godod_digof: | -17 | -53 |  -1 |   1 |  13 |  59 |  -2 | -25 |  11 |  11 | -12 | -23 |  12 | -13 | -30 |  20 |  37 |  10 |   8 |  -8 |  -6 |  49 |
daf_defut: |  17 |  -2 | -18 |   8 |  -6 |  18 |   6 |  17 |  23 |  15 |   6 | -17 |  21 |  -5 | -24 |  23 |  35 |   8 |  12 |  -9 |  21 |  30 |
fedim_leven: | -11 | -25 |  -9 |  -7 | -19 |  -5 |   0 |  11 |  32 | -16 |   1 |   8 |  18 |  -4 | -21 |  -7 | -13 |  -3 |  -3 |  -6 |  -6 |   1 |
daf_defut: |  -2 |   7 | -21 |   6 |  -2 |  -7 |   3 |   6 |  12 | -10 |   7 |  -4 |   0 |   8 | -10 |   1 |  -9 |  -2 |   5 | -12 |  22 |   0 |
reri_fibi: | -24 | -24 |  -9 |  -9 |  -7 |  -4 |  -6 |  14 |   2 | -13 |  25 |  -1 |  37 | -13 | -23 |   2 |   4 | -14 |   1 |  14 | -10 |   5 |
kes_palel: |  18 |  -1 | -12 |  -2 | -31 |   9 |  -3 |  26 |  30 |  -2 |   1 |  -3 |  13 |  -4 | -18 |  16 |  12 |  -5 |  -2 | -11 |  -3 |  10 |
kes_palel: |  -4 |  -4 |   0 |   0 |  14 |   4 |   0 | -16 |   4 |  -1 |  -3 |   2 | -14 |   2 |   8 |  -5 |  -4 |   5 |   4 |  -5 |  20 |  -2 |
godod_digof: |  -5 |  -7 |   1 |  26 |  39 |  -2 |  18 | -22 | -25 |  -8 | -22 |  -8 |  -8 |  23 |   6 |  -9 |  -5 |  16 |   1 | -10 |  27 |  12 |
fedim_leven: |  17 |  35 |  -1 |   8 |  37 |   0 |  28 | -32 | -14 |  38 | -15 | -36 |  11 |  46 |  -1 |   2 |  45 |  12 | -14 | -23 |  30 | -19 |
daf_defut: | -21 |   4 |   6 | -20 | -12 | -23 | -15 |  10 | -10 | -10 |  27 |  18 |   4 | -18 |   9 | -13 | -23 | -18 |  -1 |  25 | -24 | -24 |
reri_fibi: |  10 | -11 |  15 | -28 | -37 |   5 | -27 |  22 |  19 | -19 |  13 |  21 |   4 | -22 |  12 |   8 |   2 | -26 | -16 |  11 | -20 | -21 |
fovu_tov: |  31 |  16 |  10 |  -3 | -29 |  -1 |  -2 |   9 |  15 | -12 | -28 |   6 | -14 |  23 |  12 |   2 |  -6 | -11 | -31 | -24 | -13 | -29 |
fovu_tov: | -12 | -21 |  -1 |  -8 |   9 |  44 | -12 | -27 | -10 |  -4 |  -3 | -22 |  -2 |   5 |  -9 |  18 |  28 | -16 | -12 | -11 |  -3 |   7 |
daf_defut: | -29 |   9 |   8 | -10 | -11 | -20 |  -6 |  -3 | -21 |   7 |  10 |  14 | -14 | -16 |   4 | -22 | -41 |  -1 |   8 |  22 | -55 | -11 |
godod_digof: |   7 |  18 |   5 |  22 |  24 | -45 |  21 |  10 | -17 |   0 |  -4 |  14 |   3 |  10 |  17 | -22 | -21 |  20 |  11 |  12 |  24 |  -4 |
kes_palel: | -31 | -18 |   2 | -14 |  -6 |   3 |  -4 | -14 |   0 |   0 |   4 |   2 |   5 |  -7 | -13 | -12 | -15 |  -4 |  -2 |   5 | -35 |  -4 |
godod_digof: |  12 |   8 |  14 |  27 |  29 |  10 |  10 | -32 | -46 | -24 | -51 | -13 | -32 |  51 |  24 |  -4 | -10 |  -4 | -33 | -31 |   7 | -15 |
kes_palel: |   5 |   8 |  -5 |  -7 | -30 |  -4 | -12 |  20 |  20 |  -3 |   9 |  16 | -15 | -19 |   1 |   1 | -21 |  -3 |  10 |   4 | -14 |   2 |
fovu_tov: |  20 |  -2 |  43 |  17 |  11 | -27 |  18 |  -8 | -37 | -26 | -57 |  14 |  -1 |  44 |  32 | -25 | -19 |   0 | -48 | -10 | -24 | -36 |
fedim_leven: |  -3 |  -7 |   5 |  14 |  23 |  -7 |  24 | -18 | -11 |   5 | -25 | -15 |  19 |  31 | -10 | -11 |   9 |  12 | -14 | -14 |   3 |  -2 |
daf_defut: |   7 |  -4 | -21 |  -6 |  -7 |   4 |  -7 |  22 |  22 | -10 |  27 |  -7 |  27 |  -7 | -14 |  19 |  27 | -14 |   3 |  -1 |  36 |   3 |
godod_digof: |  -9 | -17 |  -3 |  -7 |  -4 |  24 |  -7 |  -8 |   9 |   5 |   2 |  -7 |   1 | -10 | -12 |   9 |  11 |  -1 |   4 |  -2 |  -8 |  14 |
godod_digof: |  -4 |  15 |   5 |  17 |  24 | -28 |  17 |  -8 | -13 |  16 |  -6 |  13 | -19 |  -3 |  15 | -23 | -28 |  30 |  23 |  12 |   8 |   9 |
kes_palel: | -30 | -18 |  20 |  14 |  32 |   4 |  23 | -47 | -44 |   7 | -43 | -18 |   1 |  36 |  -8 | -23 | -11 |  12 | -21 | -11 | -44 |  -2 |
kes_palel: | -16 | -16 |  18 |   2 |   5 | -11 |  -2 |   6 | -41 | -20 |  -1 |   1 |  26 |   5 |   2 |  -6 |  -2 | -17 | -20 |  18 | -33 | -10 |
godod_digof: | -17 |  22 |   5 |   1 |  10 |  16 |  -9 | -45 | -23 |  10 | -20 |   4 | -77 |   3 |  25 | -15 | -46 |   8 |   9 | -11 | -25 |  -6 |
fovu_tov: | -15 |  -9 | -10 |  -5 |   9 |  11 |  -4 |  -4 |   4 |  11 |  21 |  -6 |   6 | -19 | -11 |   6 |  11 |   4 |  20 |  11 |  10 |  18 |
fedim_leven: |  -5 |  24 | -38 | -22 | -22 |  13 |  -7 |   2 |  43 |  29 |  37 | -19 |   4 | -10 | -30 |  16 |  19 |  -6 |  19 | -12 |  14 |  -1 |
daf_defut: |  -3 | -12 |  15 |  -9 |   7 |  26 |  -1 | -26 |   3 |  20 | -14 |  -5 | -13 |  -5 |   2 |   1 |  13 |   9 |   0 |  -2 | -15 |   7 |
godod_digof: | -14 |   3 | -12 |   7 |  22 | -13 |   9 | -10 |   0 |   6 |  10 |   1 |  -5 |  -2 |  -1 | -12 | -13 |  14 |  20 |   4 |  25 |   7 |
reri_fibi: |  -7 |  29 | -25 |  34 |  41 |  -6 |  26 | -27 | -39 |   2 | -15 | -34 |  -8 |  50 |  -9 |  -2 |  -2 |   8 |  -2 | -28 |  31 |   2 |
daf_defut: |   4 |  -2 |   0 |  19 |  19 |  12 |  13 | -25 |  -9 |  -1 | -34 | -11 | -21 |  25 |   2 |  -4 |  -6 |  14 |  -5 | -24 |   9 |   9 |
godod_digof: | -24 | -24 | -31 |   0 |  29 |  47 |  -3 | -45 |   2 | -19 |  -3 | -39 |  -1 |  33 | -24 |  18 |  26 | -18 | -14 | -40 |  45 |   3 |
fedim_leven: |   1 |  40 | -15 |  22 |  12 | -55 |  24 |   2 |  -3 |  -2 |  -8 |  12 | -21 |  28 |  10 | -33 | -53 |  20 |  10 | -11 |  23 | -20 |
fedim_leven: |  -5 |  12 |   3 |  18 |  32 | -11 |  24 | -25 | -36 |   5 | -23 | -23 |  10 |  44 |  -2 | -11 |   6 |   5 | -19 | -15 |   2 | -14 |
daf_defut: |  31 |  15 |  24 |   9 |  -9 | -24 |   9 |  24 |  -7 |   6 | -16 |  16 |   4 |   0 |  20 |  -6 |  -1 |  11 |  -6 |  12 | -12 |  -6 |
fovu_tov: |  19 |  52 |  -8 |   1 |  -9 |  -7 |  -7 |   7 | -20 |   6 |   9 |  -6 | -27 |  10 |  19 |  10 |  -4 | -13 |  -3 |  -4 |   3 | -21 |
fedim_leven: |  14 | -16 |  20 |  -4 |  14 |  11 |  10 | -15 |  -3 |  -2 | -24 | -15 |  29 |  31 |   0 |   4 |  41 |  -8 | -37 | -15 |   7 | -21 |
kes_palel: | -17 |  15 |   2 |  -2 |  18 |  -5 |  11 | -26 | -14 |  32 |   1 |  -9 |  -9 |   3 |  -2 | -14 |  -4 |  16 |  11 |   5 | -15 |  -1 |
fovu_tov: |  21 |  11 | -24 |  23 | -19 |  15 |   0 |  16 |   1 | -30 | -21 | -15 | -12 |  28 | -11 |  20 |  -6 | -13 | -15 | -36 |  11 |   8 |
fedim_leven: |  26 |  20 |   2 |  -1 |  -9 | -33 |   4 |  18 |  32 |  -2 |  -1 |  27 | -16 |  -2 |  23 | -14 | -21 |  12 |   6 |  -2 |  32 | -19 |
reri_fibi: | -13 | -14 |   3 | -14 |  -8 |   9 |  -4 | -10 |  12 |   7 |   1 |   0 |   4 |  -6 | -10 |  -4 |   1 |  -1 |  -3 |   0 | -20 |  -2 |
kes_palel: |  -7 | -17 |   1 |  -7 | -37 |   2 | -18 |  10 |  24 | -29 | -11 |  28 | -31 | -17 |   4 |  -9 | -51 |  -7 |  -1 |  -5 | -32 |   0 |
fovu_tov: |  13 |   1 |  14 |  14 |   7 |   6 |   5 |  -9 | -29 | -21 | -34 |  -7 |  -7 |  33 |  13 |   1 |   0 | -10 | -31 | -17 |  -7 | -14 |
fedim_leven: | -45 | -29 | -24 | -13 | -32 |  10 | -21 |  10 |   2 | -36 |  22 |  -2 |  15 | -11 | -36 |   2 | -30 | -32 |  -5 |   0 | -42 |   3 |
reri_fibi: |  48 |   8 |   1 |  11 |  -8 |  32 |   1 |  -5 |  32 |   2 | -37 |  -4 | -37 |  15 |  14 |  20 |  17 |  11 |  -8 | -38 |  34 |  10 |
kes_palel: | -27 | -19 |  23 |  17 |  38 |   2 |  22 | -46 | -50 |   1 | -42 | -17 |   3 |  37 |  -2 | -22 |  -8 |  10 | -24 |  -9 | -35 |  -4 |
reri_fibi: |   2 | -32 |   9 | -20 | -23 |  16 | -14 |  11 |  32 |  -7 |   5 |  11 |  16 | -23 |  -7 |   8 |  14 |  -8 |  -5 |   5 | -10 |   5 |
daf_defut: |  12 |  -1 |  14 |  -7 |  -9 |   2 |  -2 |  12 |   4 |  15 |   3 |   4 |  11 | -15 |   3 |   6 |  19 |   3 |   2 |  14 | -14 |   5 |
reri_fibi: |   0 |   1 | -12 |  20 |  16 |  -3 |  16 |   1 |   1 |  12 |  -3 |  -8 |   2 |   1 | -11 |   0 |   1 |  22 |  20 |  -3 |  18 |  28 |
reri_fibi: |   1 |  37 |   0 | -13 | -34 | -26 | -18 |  28 |  -5 |   5 |  27 |  23 | -22 | -27 |  16 |  -6 | -35 | -10 |  14 |  24 | -35 | -16 |
fovu_tov: |  46 |  77 |  -8 |  29 | -16 | -72 |  17 |  55 |  -8 |   5 |   5 |  25 | -19 |   7 |  30 | -13 | -40 |  17 |  18 |  10 |  21 | -15 |
fovu_tov: |  49 |  27 |  -6 |  14 | -31 |  10 |  -1 |  22 |  14 | -18 | -31 |  -5 | -19 |  30 |   7 |  21 |   3 | -11 | -25 | -37 |   9 | -10 |
reri_fibi: |  15 |   6 |  16 |   6 |   8 |  16 |  17 | -31 |  31 |  56 | -36 |   7 | -48 | -12 |   9 | -14 |  -8 |  55 |  30 | -10 | -10 |  30 |
|  -6 |  -6 | -13 | -15 | -34 |   1 | -23 |  26 |  31 | -11 |  27 |  23 | -13 | -39 |  -3 |   4 | -25 |  -8 |  21 |  13 |  -7 |  11 | : fedim_leven
|  29 |  14 |  -7 |   5 |  14 |  -1 |  -7 |  11 |  13 |  -9 |  14 |   8 | -14 |  -6 |  26 |  13 |  15 |   0 |  11 |  -1 |  70 |  -1 | : kes_palel
|   4 |  -2 |  -9 |  18 |   6 |  16 |  12 |  -4 |  -3 |  10 | -15 | -17 |   0 |   8 | -16 |   9 |  11 |  13 |   7 | -13 |   1 |  28 | : daf_defut
| -59 |  13 | -16 | -54 | -32 |  10 | -32 | -35 |   3 |   0 |  35 |  -5 | -23 |  -2 | -14 | -13 | -36 | -44 | -16 |  -4 | -62 | -56 | : fovu_tov
|  -2 | -31 |  18 |  -4 |   8 |   1 |   3 |   1 |  15 |  10 |  -2 |  13 |  15 | -24 |   1 |  -6 |  11 |  18 |  11 |  18 |   0 |  19 | : reri_fibi
|   3 |  63 | -26 | -43 | -30 |  -1 |  -8 | -24 |  54 |  47 |  25 | -11 | -36 |  10 |  -4 |  -4 |  -3 |  -7 |   2 | -28 |   3 | -53 | : godod_digof
|  18 |   3 | -10 |  20 |  -8 | -13 |  10 |  24 |  12 | -11 | -10 |   5 |   4 |   6 |  -5 |   2 |  -9 |  10 |   6 |  -9 |  16 |  15 | : fovu_tov
| -23 |  11 | -26 | -11 |   7 |  44 | -22 | -24 | -23 |   4 |  28 | -32 | -17 |  -3 | -12 |  27 |  21 | -26 |   5 |  -6 |   3 |   6 | : fovu_tov
|   6 | -26 |  -9 |   8 |   7 |  24 |   6 |  -5 |  18 |  -9 | -13 | -15 |  17 |  12 | -18 |  14 |  26 |   2 |  -7 | -21 |  27 |  18 | : reri_fibi
| -14 |  36 | -42 |  14 |  -7 |  11 |  13 | -19 |   5 |  24 |  -5 | -30 | -29 |  24 | -32 |   2 | -21 |  11 |  16 | -34 | -11 |  13 | : reri_fibi
| -22 |   3 | -18 |  -1 |   7 |  19 |   3 | -17 | -15 |  13 |  10 | -30 |  12 |  11 | -27 |  10 |  17 |  -8 |   0 |  -8 | -14 |   7 | : fedim_leven
|  18 |  12 |   1 |  13 | -23 |  -1 |   6 |  16 |   3 |   3 | -21 |   0 |  -8 |   7 |  -5 |   3 | -10 |   6 |  -4 | -11 | -26 |   9 | : kes_palel
|   1 |  16 |   6 | -11 |  -8 | -18 |  -1 |   4 |   6 |  12 |  10 |  11 |  -4 |  -8 |   9 | -10 | -10 |   2 |   4 |  10 |  -9 | -16 | : fovu_tov
|  17 |  21 | -11 | -18 | -41 | -14 | -38 |  35 |  46 | -22 |  33 |  52 | -62 | -53 |  37 |  -1 | -56 |  -6 |  34 |  15 |  26 |  -5 | : kes_palel
|   5 | -28 |  -7 |  -4 | -16 |  15 |  -7 |  13 |  24 | -25 |  -2 |  -2 |  21 |   1 | -15 |  13 |  14 | -14 | -14 | -12 |  10 |   4 | : kes_palel
|   6 |   4 |  11 | -15 | -19 |  39 | -11 | -26 |   7 |  20 | -23 |  -9 | -34 |   2 |   2 |   9 |   7 |  -2 | -12 | -18 | -39 |  -3 | : godod_digof
|  23 | -13 | -13 | -26 | -72 |  27 | -33 |  46 |  66 | -14 |  17 |  17 |  -1 | -38 | -15 |  29 |   4 | -21 |   2 |  -6 | -15 |  10 | : reri_fibi
|  -9 | -17 |  -8 |  -8 |  -5 |  17 |   1 |  -5 |  15 |   6 |   3 | -14 |  21 |   0 | -24 |   8 |  20 |  -3 |  -3 |  -7 |  -6 |   8 | : fedim_leven
|  -8 | -41 |  12 |  -8 | -15 |   8 |  -9 |   8 |   9 | -29 |  -9 |   9 |  22 |  -5 |  -8 |   0 |  -1 | -14 | -19 |   1 | -19 |  -1 | : fedim_leven
|  23 | -16 |  31 |  34 |  22 |   4 |  17 |  -3 | -44 | -20 | -53 |  -3 |   2 |  30 |  18 |   0 |   8 |   8 | -27 |  -8 |  -8 |  11 | : godod_digof
| -11 |   2 |   4 |  -4 |  10 |  -5 |  -1 | -12 | -21 |  -9 |   1 |  -6 |   5 |  15 |   4 |  -5 |  -1 | -13 | -16 |   0 |  -5 | -21 | : reri_fibi
|   3 |   7 | -10 |  -4 |   2 |  -2 |   3 |  -2 |  10 |   0 |   5 |  -8 |   8 |  12 |  -6 |   2 |  10 |  -5 |  -6 | -10 |  18 | -12 | : godod_digof
| -58 | -63 | -11 |  22 |   8 |  12 |  16 | -11 | -18 | -15 | -17 | -13 |  32 |  -1 | -54 | -13 | -26 |  13 |   9 |   1 | -53 |  52 | : fedim_leven
|  30 |  13 |   7 |  27 |  12 | -10 |  21 |  -6 |   1 |  -4 | -43 |   1 | -20 |  33 |  15 |  -8 | -10 |  20 | -10 | -26 |  23 |  -1 | : daf_defut
| -63 | -55 |  24 |   3 |  53 |  15 |  25 | -71 | -56 |   0 | -38 | -33 |  38 |  45 | -27 | -28 |   9 |   1 | -37 |  -8 | -52 |  -8 | : kes_palel
| -16 |  19 |  -8 |  16 |  16 | -18 |  10 | -11 | -37 |  -8 |  -6 |  -9 |  -8 |  25 |   1 | -13 | -25 |  -2 |  -5 |  -5 |  -8 | -10 | : fedim_leven
| -21 |   4 |   3 |  -8 |  -9 |  25 | -26 | -26 | -25 | -17 |  -6 |   6 | -59 |  -8 |  19 |  -1 | -40 | -17 |  -2 |  -4 | -34 |  -7 | : godod_digof
| -15 |   3 |   4 | -14 | -24 | -15 | -17 |  16 |  -2 |  -7 |  20 |  21 |  -8 | -27 |   6 |  -9 | -31 | -10 |   8 |  23 | -36 |  -8 | : kes_palel
| -33 |   6 | -22 |  26 |  10 | -16 |   6 |   0 | -44 | -25 |   1 |  -9 |  -5 |  16 | -15 | -10 | -43 |  -6 |   6 |  -1 | -18 |  11 | : daf_defut
|  -6 | -32 |  25 | -12 |  10 |  36 | -13 |  -7 | -25 |   8 |   7 | -11 |  25 | -22 |   0 |  20 |  48 | -11 |  -7 |  24 | -23 |  17 | : daf_defut
